Here is a tiny trained network, its code and every weight. The questions are about switching its units off for an input and a target symbol, where a switched-off unit gives its printed mean instead of its output.

import numpy as np


def w(rows, s, z=0):
    codes = np.array(rows[::2]) - 128.0
    scale = np.full(codes.shape[1], s)
    scale[-1] = z or s
    return codes * scale


def f(y):
    return y / 2 * (1 + np.tanh(0.7978845608 * (y + 0.044715 * y**3)))


def softmax(a):
    e = np.exp(a - a.max(-1, keepdims=True))
    return e / e.sum(-1, keepdims=True)


def log_softmax(a):
    a = a - a.max(-1, keepdims=True)
    return a - np.log(np.exp(a).sum(-1, keepdims=True))


def net(x, mask):
    ids = ['ΓΛΦΩβεμπσ'.index(c) for c in x.split()]
    T = len(ids)
    res = E[ids] + P[:T]
    u = 0
    for l in range(2):
        q, k, v = (res @ M[l].T for M in (Q, K, V))
        z = softmax(np.where(np.tri(T) > 0, q @ k.T / 4**0.5, -1e9)) @ v
        res = res + np.where(mask[u], z, O[l][:, -1]) @ O[l][:, :-1]
        u += 1
        y = f(res @ A[l][:, :-1].T + A[l][:, -1])
        res = res + np.where(mask[u : u + 4], y, B[l][:, -1]) @ B[l][:, :-1]
        u += 4
    return log_softmax(res[-1] @ U[:, :-1].T + U[:, -1])


Q, K, V, O, A, B = {}, {}, {}, {}, {}, {}
E = w([
[132,117,115],'Γ',
[98,103,69],'Λ',
[116,177,110],'Φ',
[122,52,81],'Ω',
[53,145,119],'β',
[92,117,253],'ε',
[110,209,204],'μ',
[197,116,222],'π',
[56,77,99],'σ',
],0.017)
P = w([
[90,109,110],'0',
[78,50,154],'1',
[215,147,208],'2',
[106,173,67],'3',
[16,19,191],'4',
[226,161,219],'5',
[119,204,76],'6',
[15,40,195],'7',
[220,148,211],'8',
[138,244,98],'9',
[9,2,175],'10',
],0.0078)
Q[0] = w([
[119,110,164],'0.h1',
[255,151,164],'0.h1',
[167,205,96],'0.h1',
[125,121,163],'0.h1',
],0.0094)
K[0] = w([
[69,145,140],'0.h1',
[46,3,161],'0.h1',
[124,151,37],'0.h1',
[251,180,181],'0.h1',
],0.0068)
V[0] = w([
[161,115,232],'0.h1',
[44,206,189],'0.h1',
[184,218,254],'0.h1',
[47,87,240],'0.h1',
],0.0067)
O[0] = w([
[165,83,196,166],'0.h1',
[11,246,46,206],'0.h1',
[133,132,160,145],'0.h1',
[1,55,187,252],'0.h1',
],0.0069,0.0043)
A[0] = w([
[202,140,173,250],'0.n1',
[85,137,122,109],'0.n2',
[167,163,112,91],'0.n3',
[129,45,253,196],'0.n4',
],0.011,0.0022)
B[0] = w([
[16,71,65,138],'0.n1',
[36,91,71,164],'0.n2',
[172,200,254,122],'0.n3',
[137,152,88,248],'0.n4',
],0.0063,0.011)
Q[1] = w([
[101,135,6],'1.h1',
[171,34,143],'1.h1',
[83,88,144],'1.h1',
[158,124,122],'1.h1',
],0.011)
K[1] = w([
[148,189,69],'1.h1',
[120,120,145],'1.h1',
[103,171,193],'1.h1',
[8,133,108],'1.h1',
],0.011)
V[1] = w([
[60,213,23],'1.h1',
[221,239,188],'1.h1',
[58,171,110],'1.h1',
[100,255,156],'1.h1',
],0.0064)
O[1] = w([
[91,222,69,225],'1.h1',
[226,164,134,1],'1.h1',
[145,120,157,215],'1.h1',
[115,255,229,154],'1.h1',
],0.007,0.0071)
A[1] = w([
[141,141,155,16],'1.n1',
[36,85,120,29],'1.n2',
[45,125,144,1],'1.n3',
[80,133,7,177],'1.n4',
],0.013,0.0037)
B[1] = w([
[190,168,5,122],'1.n1',
[157,133,59,249],'1.n2',
[165,123,100,227],'1.n3',
[203,134,218,240],'1.n4',
],0.012,0.018)
U = w([
[80,47,231,216],'Γ',
[178,93,208,1],'Λ',
[90,144,236,200],'Φ',
[132,11,182,108],'Ω',
[163,156,65,58],'β',
[80,86,15,90],'ε',
[87,169,74,165],'μ',
[39,2,130,233],'π',
[149,104,40,49],'σ',
],0.0092,0.0063)

Each question gives the input, a string of symbols that net reads in full, and the target symbol t.
The units are the heads (4 rows each of Q, K, V and O) and the neurons (one row each of A and B). Each row of codes is followed by its name. A weight is (code - 128) times the scale printed after its matrix; where a second scale follows, it is the last column's (O, A, B and U).
mask holds one flag per unit, layer by layer, with each layer's heads first. A switched-off unit (its flag False) gives its mean, the last column of its rows in O or B, instead of its output. The means were averaged over made-up inputs and are rounded, as every weight is.
A unit's drop is (log p(t) with every unit on - log p(t) with that unit switched off) / (log p(t) with every unit on - log p(t) with every unit switched off).
The circuit of an input: a set's keep is (log p(t) with only the set's units on - log p(t) with every unit switched off) / (log p(t) with every unit on - log p(t) with every unit switched off). Starting from all 10 units, units are removed one at a time, each time the one whose removal leaves the highest keep (on an exact tie, the one counted first), for as long as the keep stays at least 0.8.
circuit, biggest first: the units of the circuit, biggest drop first
k most important neurons: the k neurons with the biggest drops, biggest first
top k neurons in layer l: the k neurons of layer l with the biggest drops, biggest first
drop of u: that unit's drop, to one decimal
input Ω β ε σ ε μ ε, target μ: circuit, biggest first => [1.n4]
input β β μ Λ Λ, target μ: circuit, biggest first => [1.h1; 0.h1]
input μ μ Γ, target Φ: circuit, biggest first => [1.n2; 1.h1]
input β μ Λ σ Λ μ μ μ σ, target μ: circuit, biggest first => [1.n4; 1.h1; 0.h1]
input β β β β Λ, target β: 2 most important neurons => [1.n2; 1.n4]
input μ μ π Ω Γ Λ ε β, target ε: circuit, biggest first => [1.n2; 1.n4; 0.h1]
input β ε σ Λ Γ, target σ: top 3 neurons in layer 1 => [1.n2; 1.n3; 1.n4]
input Λ Φ Γ Λ Φ β β μ ε μ β, target μ: circuit, biggest first => [1.h1; 0.h1]
input Γ β Λ Γ Λ ε β ε Φ Λ, target Φ: 2 most important neurons => [1.n2; 1.n4]
input Γ Φ Λ Λ Φ π σ Φ Ω β, target Φ: 2 most important neurons => [1.n4; 1.n2]
input Ω β ε β Γ, target ε: circuit, biggest first => [1.n2; 0.h1; 1.n4]
input μ μ π π ε, target π: 2 most important neurons => [1.n4; 0.n1]
input Ω β Λ Λ β σ ε Γ σ ε β, target σ: circuit, biggest first => [1.n2; 1.n3]
input Λ σ ε ε, target ε: circuit, biggest first => [1.n4]
input π π Ω Ω, target Ω: circuit, biggest first => [1.h1; 0.h1]
input ε β β Φ Λ, target β: top 3 neurons in layer 1 => [1.n2; 1.n3; 1.n4]
input Ω σ Φ Λ Λ μ μ Ω Φ Ω, target Φ: top 2 neurons in layer 1 => [1.n2; 1.n3]
input Γ μ β μ Λ Ω Ω π, target π: 3 most important neurons => [1.n4; 0.n1; 1.n2]
input β Λ μ, target μ: top 2 neurons in layer 1 => [1.n4; 1.n1]
input Λ Λ Γ Λ Λ Φ Λ, target Φ: most important neuron => [1.n4]
input Ω Φ σ β π ε β Λ, target σ: 3 most important neurons => [1.n2; 1.n3; 1.n4]
input Ω Γ π Ω, target Ω: drop of 0.h1 => 0.2
input μ β Λ σ Λ β Λ β, target β: drop of 1.n2 => 0.5
input ε Ω β Λ Λ σ Λ β ε Λ σ, target σ: drop of 1.n2 => 1.0
